Here is a tiny trained network, its code and every weight. The questions are about switching its units off for an input and a class, where a switched-off unit gives its printed mean instead of its output.

import numpy as np


def w(rows, s, z=0):
    codes = np.array(rows[::2]) - 128.0
    scale = np.full(codes.shape[1], s)
    scale[-1] = z or s
    return codes * scale


def norm(h):
    return h / np.sqrt((h * h).mean(-1, keepdims=True) + 1e-5)


def f(y):
    return np.maximum(y, 0)


def log_softmax(a):
    a = a - a.max(-1, keepdims=True)
    return a - np.log(np.exp(a).sum(-1, keepdims=True))


def net(x, mask):
    res = np.array(x, float).reshape(1, 5) / 4 @ E
    u = 0
    for l in range(2):
        y = f(norm(res) @ A[l][:, :-1].T + A[l][:, -1])
        res = res + np.where(mask[u : u + 8], y, B[l][:, -1]) @ B[l][:, :-1]
        u += 8
    return log_softmax(norm(res)[-1] @ U[:, :-1].T + U[:, -1])


A, B = {}, {}
E = w([
[106,15,123,178,11,163,184,242,131,237,162],'x0',
[165,130,233,151,153,145,161,115,69,128,168],'x1',
[107,79,119,138,178,139,147,2,221,239,174],'x2',
[147,150,139,63,128,10,159,139,88,203,109],'x3',
[194,147,94,128,253,170,53,252,138,191,216],'x4',
],0.0052)
A[0] = w([
[81,176,30,152,113,109,103,147,207,113,108,64],'0.n0',
[77,151,54,107,127,144,125,144,168,126,108,47],'0.n1',
[114,84,107,182,152,209,133,110,157,45,148,4],'0.n2',
[172,139,201,192,156,169,156,92,58,136,159,61],'0.n3',
[172,137,140,70,136,2,154,132,111,189,108,70],'0.n4',
[130,90,128,136,158,143,131,53,160,198,149,13],'0.n5',
[118,118,88,83,85,150,173,136,86,144,160,144],'0.n6',
[162,166,130,56,178,106,80,58,137,51,138,105],'0.n7',
],0.0088,0.0025)
B[0] = w([
[159,131,165,81,91,91,113,133,121,88,149,200],'0.n0',
[179,145,156,55,94,195,195,131,168,176,178,173],'0.n1',
[32,91,122,83,198,50,79,150,57,139,181,197],'0.n2',
[156,145,70,2,45,124,137,149,199,110,146,192],'0.n3',
[55,89,112,116,152,158,67,145,120,68,201,228],'0.n4',
[135,131,214,127,139,85,80,187,153,148,30,207],'0.n5',
[134,174,126,146,199,135,205,105,154,85,123,181],'0.n6',
[120,154,76,165,141,108,203,144,155,142,110,254],'0.n7',
],0.009,0.0069)
A[1] = w([
[98,32,150,197,39,152,181,242,139,198,163,115],'1.n0',
[193,171,81,182,52,100,89,254,22,31,104,196],'1.n1',
[138,185,121,171,113,174,137,92,117,174,155,35],'1.n2',
[244,176,42,159,151,169,48,193,70,160,140,114],'1.n3',
[75,146,154,146,73,144,167,87,103,73,57,110],'1.n4',
[57,157,121,114,156,64,179,158,193,101,70,254],'1.n5',
[208,107,102,110,232,131,99,179,149,210,139,46],'1.n6',
[167,158,83,111,190,181,76,132,117,169,142,78],'1.n7',
],0.0063,0.0024)
B[1] = w([
[149,254,67,122,195,92,138,89,117,59,122,205],'1.n0',
[108,120,178,115,171,139,80,90,219,238,75,220],'1.n1',
[86,114,123,116,101,115,163,129,181,167,175,128],'1.n2',
[141,28,145,193,62,102,177,68,93,93,145,168],'1.n3',
[161,48,135,181,117,101,114,123,101,138,189,172],'1.n4',
[175,127,134,167,112,198,114,178,79,145,150,255],'1.n5',
[114,80,138,171,43,162,146,73,96,92,76,189],'1.n6',
[87,154,158,131,68,65,171,94,71,111,126,154],'1.n7',
],0.0087,0.0091)
U = w([
[152,224,89,191,200,116,182,118,113,107,108,160],'0',
[10,105,130,103,186,108,93,149,81,118,173,154],'1',
[137,60,150,187,38,111,142,91,77,121,118,162],'2',
[128,140,203,144,161,121,89,140,176,179,47,126],'3',
[173,161,135,30,61,130,147,142,164,109,154,115],'4',
[138,90,108,111,140,186,135,174,106,150,126,115],'5',
[129,108,78,101,137,217,124,94,80,178,100,3],'6',
],0.014,0.0047)

Each question gives the input, the list of numbers given to net, and the class t.
The units are the neurons (one row each of A and B). Each row of codes is followed by its name. A weight is (code - 128) times the scale printed after its matrix; where a second scale follows, it is the last column's (A, B and U).
mask holds one flag per neuron, layer by layer. A switched-off neuron (its flag False) gives its mean, the last column of its row in B, instead of its output. The means were averaged over made-up inputs and are rounded, as every weight is.
A unit's drop is (log p(t) with every unit on - log p(t) with that unit switched off) / (log p(t) with every unit on - log p(t) with every unit switched off).
The circuit of an input: a set's keep is (log p(t) with only the set's units on - log p(t) with every unit switched off) / (log p(t) with every unit on - log p(t) with every unit switched off). Starting from the 12 units with the biggest drops (on a tie, the unit counted first), units are removed one at a time, each time the one whose removal leaves the highest keep (on an exact tie, the one counted first), for as long as the keep stays at least 0.8.
circuit, biggest first: the units of the circuit, biggest drop first
k most important neurons: the k neurons with the biggest drops, biggest first
top k neurons in layer l: the k neurons of layer l with the biggest drops, biggest first
input [0,-3,-4,-2,0], class 3: 3 most important neurons => (1.n1 0.n3 0.n4)
input [3,-6,-3,-4,7], class 2: 2 most important neurons => (1.n3 0.n3)
input [7,8,4,7,5], class 4: top 3 neurons in layer 0 => (0.n3 0.n7 0.n2)
input [-1,6,5,-7,2], class 1: 2 most important neurons => (0.n2 1.n1)
input [2,8,-7,-5,6], class 4: top 3 neurons in layer 1 => (1.n5 1.n3 1.n4)
input [-5,-7,1,3,-8], class 2: circuit, biggest first => (1.n4)
input [6,3,-5,-1,3], class 0: 3 most important neurons => (1.n0 0.n5 0.n0)
input [6,3,5,-6,3], class 0: top 2 neurons in layer 0 => (0.n4 0.n0)
input [-5,6,-6,-4,-5], class 3: top 2 neurons in layer 1 => (1.n1 1.n0)
input [-5,-7,-2,-4,-2], class 4: 3 most important neurons => (0.n0 0.n1 1.n0)
input [-3,-4,-7,6,8], class 2: circuit, biggest first => (1.n3 1.n6)
input [-3,6,8,2,-6], class 3: top 2 neurons in layer 0 => (0.n5 0.n0)
input [-4,7,3,2,8], class 2: top 2 neurons in layer 1 => (1.n6 1.n3)
input [5,8,7,5,-4], class 4: top 2 neurons in layer 1 => (1.n1 1.n0)
input [2,-2,-4,1,-1], class 3: 2 most important neurons => (1.n1 0.n7)
input [2,-6,5,7,6], class 1: 3 most important neurons => (0.n4 0.n3 1.n1)
input [5,3,7,0,7], class 2: top 3 neurons in layer 1 => (1.n6 1.n1 1.n3)
input [-3,0,-4,-5,8], class 2: 2 most important neurons => (1.n3 0.n4)
input [-1,8,-7,-3,7], class 4: top 3 neurons in layer 0 => (0.n3 0.n5 0.n7)
input [-1,-8,-2,-1,5], class 4: circuit, biggest first => (0.n0)
input [6,7,0,2,7], class 2: circuit, biggest first => (1.n6)
input [0,-8,-6,-5,6], class 4: 2 most important neurons => (0.n0 0.n1)
input [8,1,-5,-7,-7], class 0: 2 most important neurons => (1.n0 0.n4)
input [2,-8,7,6,-2], class 4: 3 most important neurons => (0.n1 1.n1 0.n0)
input [1,2,-3,7,8], class 2: top 4 neurons in layer 1 => (1.n3 1.n6 1.n7 1.n0)
input [4,-5,-6,-8,5], class 1: 3 most important neurons => (0.n2 0.n5 1.n5)
input [7,-2,-1,-1,2], class 0: most important neuron => (1.n0)
input [1,7,-3,-5,-4], class 4: top 2 neurons in layer 0 => (0.n3 0.n4)
